Below is a small trained network, with its code and all its weights. Each question gives an input and a target symbol and asks what happens when units are switched off, that is, made to give their printed mean instead of their output.

import numpy as np


def w(rows, s, z=0):
    codes = np.array(rows[::2]) - 128.0
    scale = np.full(codes.shape[1], s)
    scale[-1] = z or s
    return codes * scale


def norm(h):
    return h / np.sqrt((h * h).mean(-1, keepdims=True) + 1e-5)


def f(y):
    return y / 2 * (1 + np.tanh(0.7978845608 * (y + 0.044715 * y**3)))


def softmax(a):
    e = np.exp(a - a.max(-1, keepdims=True))
    return e / e.sum(-1, keepdims=True)


def log_softmax(a):
    a = a - a.max(-1, keepdims=True)
    return a - np.log(np.exp(a).sum(-1, keepdims=True))


def net(x, mask):
    ids = ['αεζημπτψ'.index(c) for c in x.split()]
    T = len(ids)
    res = E[ids] + P[:T]
    u = 0
    for l in range(2):
        r = norm(res)
        for j in range(2):
            rows = slice(2 * j, 2 * j + 2)
            q, k, v = (r @ M[l][rows].T for M in (Q, K, V))
            z = softmax(np.where(np.tri(T) > 0, q @ k.T / 2**0.5, -1e9)) @ v
            o = O[l][rows]
            res = res + np.where(mask[u + j], z, o[:, -1]) @ o[:, :-1]
        u += 2
        y = f(norm(res) @ A[l][:, :-1].T + A[l][:, -1])
        res = res + np.where(mask[u : u + 8], y, B[l][:, -1]) @ B[l][:, :-1]
        u += 8
    return log_softmax(norm(res)[-1] @ U[:, :-1].T + U[:, -1])


Q, K, V, O, A, B = {}, {}, {}, {}, {}, {}
E = w([
[57,137,174,191,164,144,245,171,84,226],'α',
[220,23,226,98,172,177,138,120,132,144],'ε',
[43,72,109,170,62,143,42,67,119,212],'ζ',
[52,128,86,78,240,46,126,165,122,132],'η',
[52,80,87,115,50,236,108,162,165,107],'μ',
[133,249,143,204,17,111,213,125,155,77],'π',
[180,78,107,216,187,221,141,190,149,62],'τ',
[105,36,114,131,43,134,158,93,25,117],'ψ',
],0.019)
P = w([
[157,140,63,8,104,90,136,167,83,195],'0',
[118,59,89,108,120,92,147,205,140,147],'1',
[109,59,108,93,114,110,147,163,137,132],'2',
[96,75,111,104,141,139,163,139,135,110],'3',
[88,79,126,113,147,147,153,116,135,106],'4',
[85,82,146,120,159,159,144,100,127,93],'5',
[81,80,171,132,165,172,122,101,121,84],'6',
[68,86,165,144,179,169,136,72,135,71],'7',
[48,86,160,168,192,166,152,59,151,53],'8',
],0.018)
Q[0] = w([
[78,68,61,180,107,128,144,53,184,74],'L0H0',
[93,2,132,126,121,97,136,157,91,122],'L0H0',
[160,223,147,74,97,75,91,205,101,117],'L0H1',
[176,115,154,141,63,149,117,166,124,167],'L0H1',
],0.0087)
K[0] = w([
[106,121,250,171,102,189,105,157,48,118],'L0H0',
[133,198,202,203,116,91,161,27,154,85],'L0H0',
[254,161,12,121,60,135,142,161,118,216],'L0H1',
[144,105,44,66,125,95,147,191,143,196],'L0H1',
],0.0075)
V[0] = w([
[197,224,53,163,47,147,69,103,200,67],'L0H0',
[154,50,42,76,156,119,82,63,95,149],'L0H0',
[155,93,173,108,99,202,128,123,192,108],'L0H1',
[139,166,161,240,3,129,208,49,160,180],'L0H1',
],0.0065)
O[0] = w([
[147,164,17,148,133,160,170,80,145,160,2],'L0H0',
[139,144,169,19,120,103,181,71,101,151,108],'L0H0',
[197,72,142,154,113,146,171,255,122,160,92],'L0H1',
[152,86,139,69,100,140,68,199,48,117,51],'L0H1',
],0.011,0.01)
A[0] = w([
[185,162,109,159,141,148,109,168,226,51,145],'L0N0',
[155,99,125,179,122,174,119,52,45,168,162],'L0N1',
[128,188,131,183,104,170,162,102,150,186,59],'L0N2',
[170,95,145,119,201,173,155,190,141,101,126],'L0N3',
[87,68,104,157,140,159,129,148,157,172,125],'L0N4',
[208,245,89,161,115,101,125,98,84,135,67],'L0N5',
[121,161,165,104,100,149,120,95,95,41,78],'L0N6',
[166,74,38,111,115,81,129,103,102,201,1],'L0N7',
],0.012,0.0085)
B[0] = w([
[102,108,86,148,101,120,205,67,57,110,164],'L0N0',
[88,68,140,122,124,132,144,116,105,80,168],'L0N1',
[131,81,58,199,156,143,65,181,171,138,131],'L0N2',
[188,129,82,80,122,123,105,105,104,96,200],'L0N3',
[109,140,138,51,139,185,116,115,113,131,255],'L0N4',
[92,199,165,95,108,138,67,141,176,9,132],'L0N5',
[147,56,101,146,45,164,151,148,167,108,147],'L0N6',
[125,71,85,125,149,102,194,128,220,159,135],'L0N7',
],0.013,0.0068)
Q[1] = w([
[78,157,170,137,154,214,163,137,70,113],'L1H0',
[115,144,137,92,140,88,98,134,153,8],'L1H0',
[96,128,165,161,140,176,169,120,67,148],'L1H1',
[70,88,94,110,193,103,111,159,129,102],'L1H1',
],0.016)
K[1] = w([
[114,3,129,213,185,169,43,169,120,79],'L1H0',
[72,79,169,200,197,196,202,31,183,129],'L1H0',
[157,171,126,254,109,85,55,240,117,75],'L1H1',
[109,230,213,192,80,114,157,66,181,20],'L1H1',
],0.0095)
V[1] = w([
[159,109,191,189,178,58,173,100,154,208],'L1H0',
[112,125,138,155,128,133,248,178,30,159],'L1H0',
[129,183,140,162,13,90,145,153,155,88],'L1H1',
[137,84,61,121,145,95,91,212,140,85],'L1H1',
],0.012)
O[1] = w([
[159,146,179,251,60,101,148,92,66,175,15],'L1H0',
[59,156,144,142,167,125,220,131,39,75,231],'L1H0',
[63,124,236,38,96,169,186,62,106,162,253],'L1H1',
[66,121,187,216,228,94,116,104,209,114,67],'L1H1',
],0.013,0.0034)
A[1] = w([
[114,48,59,117,159,113,77,213,72,150,135],'L1N0',
[205,143,111,128,138,133,171,133,138,58,87],'L1N1',
[124,74,91,136,91,225,98,105,64,113,206],'L1N2',
[149,192,102,188,146,107,118,226,49,132,29],'L1N3',
[142,247,148,200,220,66,135,136,165,170,2],'L1N4',
[135,180,127,135,132,184,209,93,68,183,90],'L1N5',
[191,111,181,151,199,96,121,170,142,148,106],'L1N6',
[110,94,181,97,172,199,131,72,112,203,144],'L1N7',
],0.015,0.0079)
B[1] = w([
[123,113,119,214,67,185,151,80,120,160,213],'L1N0',
[227,133,178,156,148,197,110,65,85,108,140],'L1N1',
[76,159,171,123,193,102,122,123,216,68,231],'L1N2',
[196,124,199,57,186,196,53,168,163,239,174],'L1N3',
[156,231,109,139,220,16,131,139,172,74,186],'L1N4',
[91,84,117,173,110,126,23,198,157,246,183],'L1N5',
[187,195,103,37,115,32,147,53,204,85,165],'L1N6',
[177,145,144,196,54,116,95,75,129,112,248],'L1N7',
],0.014,0.011)
U = w([
[90,112,53,19,146,178,128,180,207,143,181],'α',
[86,183,99,219,2,148,104,33,141,181,122],'ε',
[62,36,190,114,95,31,167,150,24,78,64],'ζ',
[238,111,201,58,80,130,129,91,146,155,121],'η',
[113,217,158,75,61,149,187,157,89,111,64],'μ',
[120,145,80,149,235,214,176,65,47,126,44],'π',
[128,60,189,159,205,158,76,197,96,197,253],'τ',
[78,195,111,130,222,40,119,106,146,134,192],'ψ',
],0.0088,0.0032)

Each question gives the input, a string of symbols that net reads in full, and the target symbol t.
The units are the heads (2 rows each of Q, K, V and O) and the neurons (one row each of A and B). Each row of codes is followed by its name. A weight is (code - 128) times the scale printed after its matrix; where a second scale follows, it is the last column's (O, A, B and U).
mask holds one flag per unit, layer by layer, with each layer's heads first. A switched-off unit (its flag False) gives its mean, the last column of its rows in O or B, instead of its output. The means were averaged over made-up inputs and are rounded, as every weight is.
A unit's drop is (log p(t) with every unit on - log p(t) with that unit switched off) / (log p(t) with every unit on - log p(t) with every unit switched off).
k most important neurons: the k neurons with the biggest drops, biggest first
top k neurons in layer l: the k neurons of layer l with the biggest drops, biggest first
which heads matter: for each layer, one digit per head in row order, 1 if its drop is at least 0.15 and else 0, layers parted by /
input α α π η η ζ α α τ, target ζ: which heads matter => 10 / 01
input η η η π η, target ε: 2 most important neurons => [L1N7 L0N3]
input η ζ ψ η, target ε: which heads matter => 01 / 11
input π ζ α α η, target ζ: which heads matter => 00 / 01
input η π ψ, target ε: which heads matter => 10 / 01
input μ α ε μ η ε α, target η: which heads matter => 11 / 01
input η α τ η α, target π: 2 most important neurons => [L0N0 L1N0]
input ζ α τ η η η η α η, target τ: which heads matter => 10 / 11
input η τ α ζ η η η ζ, target ψ: top 2 neurons in layer 1 => [L1N2 L1N0]
input α η τ μ α η, target π: which heads matter => 01 / 11
input η η η ε ψ η ζ μ, target α: which heads matter => 00 / 11
input ε η α ε η α, target η: which heads matter => 10 / 11
input α ψ α, target ζ: which heads matter => 11 / 10
input α α α, target τ: which heads matter => 00 / 11
input α α α ζ ζ η α, target ε: most important neuron => [L1N0]
input α τ η α, target π: 4 most important neurons => [L0N0 L1N0 L0N3 L1N5]
input α η α, target ψ: which heads matter => 00 / 01
input π μ π, target α: which heads matter => 00 / 10
input μ π η ζ τ, target ε: which heads matter => 11 / 01
input α η μ μ η ζ α, target ψ: 2 most important neurons => [L0N4 L1N6]
input η τ ψ η α ζ α μ ζ, target τ: top neuron in layer 1 => [L1N6]
input η η η η α τ τ, target π: 3 most important neurons => [L0N0 L1N1 L0N3]
input π ζ ψ, target α: 2 most important neurons => [L0N7 L0N5]
input ζ ψ α ζ τ η α ψ α, target ζ: which heads matter => 10 / 00
input η ε ζ α η, target η: 2 most important neurons => [L1N3 L1N6]
input ζ η ε η η τ η, target π: 2 most important neurons => [L0N0 L0N3]
input π π π, target α: most important neuron => [L0N5]
input α η μ π η η ζ μ τ, target η: top 3 neurons in layer 0 => [L0N3 L0N2 L0N4]
input π η η α, target ε: 2 most important neurons => [L1N7 L0N4]
input π η η, target α: 2 most important neurons => [L0N5 L0N7]
